Below is a small trained network, with its code and all its weights. Each question gives an input and a class and asks what happens when units are switched off, that is, made to give their printed mean instead of their output.

import numpy as np


def w(rows, s, z=0):
    codes = np.array(rows[::2]) - 128.0
    scale = np.full(codes.shape[1], s)
    scale[-1] = z or s
    return codes * scale


def f(y):
    return np.maximum(y, 0)


def log_softmax(a):
    a = a - a.max(-1, keepdims=True)
    return a - np.log(np.exp(a).sum(-1, keepdims=True))


def net(x, mask):
    res = np.array(x, float).reshape(1, 2) / 4 @ E
    y = f(res @ A[0][:, :-1].T + A[0][:, -1])
    res = res + np.where(mask, y, B[0][:, -1]) @ B[0][:, :-1]
    return log_softmax(res[-1] @ U[:, :-1].T + U[:, -1])


A, B = {}, {}
E = w([
[135,147,76,179,88,231,115,13,204],'x0',
[159,60,81,173,9,3,224,107,60],'x1',
],0.012)
A[0] = w([
[123,86,106,124,111,120,64,176,95,254],'n1',
[154,137,59,183,89,189,128,12,145,35],'n2',
[150,85,127,134,59,110,201,117,87,167],'n3',
[142,162,108,148,93,158,128,52,168,200],'n4',
[92,161,138,102,143,113,150,188,76,60],'n5',
[144,109,194,48,133,103,177,221,90,122],'n6',
[169,125,135,124,89,104,174,58,154,95],'n7',
[153,98,81,159,104,92,125,95,111,72],'n8',
[124,121,141,114,145,46,105,210,104,79],'n9',
[145,79,95,155,76,88,171,145,50,72],'n10',
[102,189,195,60,173,195,108,135,155,63],'n11',
[132,113,180,121,145,104,122,161,75,79],'n12',
[144,123,92,190,39,105,178,171,117,55],'n13',
],0.012,0.017)
B[0] = w([
[190,177,19,89,160,142,173,175,135,248],'n1',
[144,198,145,117,20,83,68,47,129,218],'n2',
[100,107,120,166,171,159,144,173,109,249],'n3',
[151,182,68,101,111,84,90,133,104,247],'n4',
[116,138,196,114,79,94,106,91,143,167],'n5',
[170,157,97,102,61,94,62,67,109,237],'n6',
[99,112,165,154,118,123,105,138,86,175],'n7',
[133,101,212,120,149,146,121,152,80,170],'n8',
[123,158,137,124,71,52,107,30,99,204],'n9',
[69,121,190,166,159,164,115,160,110,218],'n10',
[72,77,253,172,184,172,131,168,65,233],'n11',
[117,161,157,112,81,81,62,108,139,171],'n12',
[85,113,185,155,127,137,130,158,103,195],'n13',
],0.013,0.018)
U = w([
[142,167,127,131,61,93,76,43,110,102],'0',
[87,136,191,154,144,138,96,173,105,118],'1',
[182,161,7,121,142,124,120,182,114,250],'2',
[168,121,123,149,105,114,138,141,152,94],'3',
[137,109,113,135,117,127,164,120,137,98],'4',
[141,95,118,153,129,134,138,106,126,94],'5',
[144,100,114,131,107,113,134,109,144,99],'6',
[173,124,108,134,108,117,148,130,134,97],'7',
],0.018,0.015)

Each question gives the input, the list of numbers given to net, and the class t.
The units are the neurons (one row each of A and B). Each row of codes is followed by its name. A weight is (code - 128) times the scale printed after its matrix; where a second scale follows, it is the last column's (A, B and U).
mask holds one flag per neuron, in row order. A switched-off neuron (its flag False) gives its mean, the last column of its row in B, instead of its output. The means were averaged over made-up inputs and are rounded, as every weight is.
A unit's drop is (log p(t) with every unit on - log p(t) with that unit switched off) / (log p(t) with every unit on - log p(t) with every unit switched off).
The circuit of an input: a set's keep is (log p(t) with only the set's units on - log p(t) with every unit switched off) / (log p(t) with every unit on - log p(t) with every unit switched off). Starting from the 12 units with the biggest drops (on a tie, the unit counted first), units are removed one at a time, each time the one whose removal leaves the highest keep (on an exact tie, the one counted first), for as long as the keep stays at least 0.8.
circuit, biggest first: the units of the circuit, biggest drop first
unit that matters most: the unit with the biggest drop
k most important neurons: the k neurons with the biggest drops, biggest first
drop of u: that unit's drop, to one decimal
input [-3,2], class 2: circuit, biggest first	n2, n11
input [4,-7], class 1: circuit, biggest first	n11
input [-3,-3], class 2: 2 most important neurons	n2, n10
input [-4,-4], class 0: 4 most important neurons	n3, n10, n6, n13
input [0,-4], class 1: 2 most important neurons	n11, n6
input [-8,-8], class 0: 2 most important neurons	n6, n9
input [3,1], class 2: 2 most important neurons	n9, n6
input [3,-3], class 2: 3 most important neurons	n9, n6, n10
input [-5,7], class 1: 2 most important neurons	n10, n3
input [-1,-3], class 2: 2 most important neurons	n10, n13
input [-1,1], class 2: drop of n5	0.0
input [2,-5], class 1: drop of n11	2.3
input [6,7], class 1: drop of n10	0.3
input [7,8], class 1: unit that matters most	n3
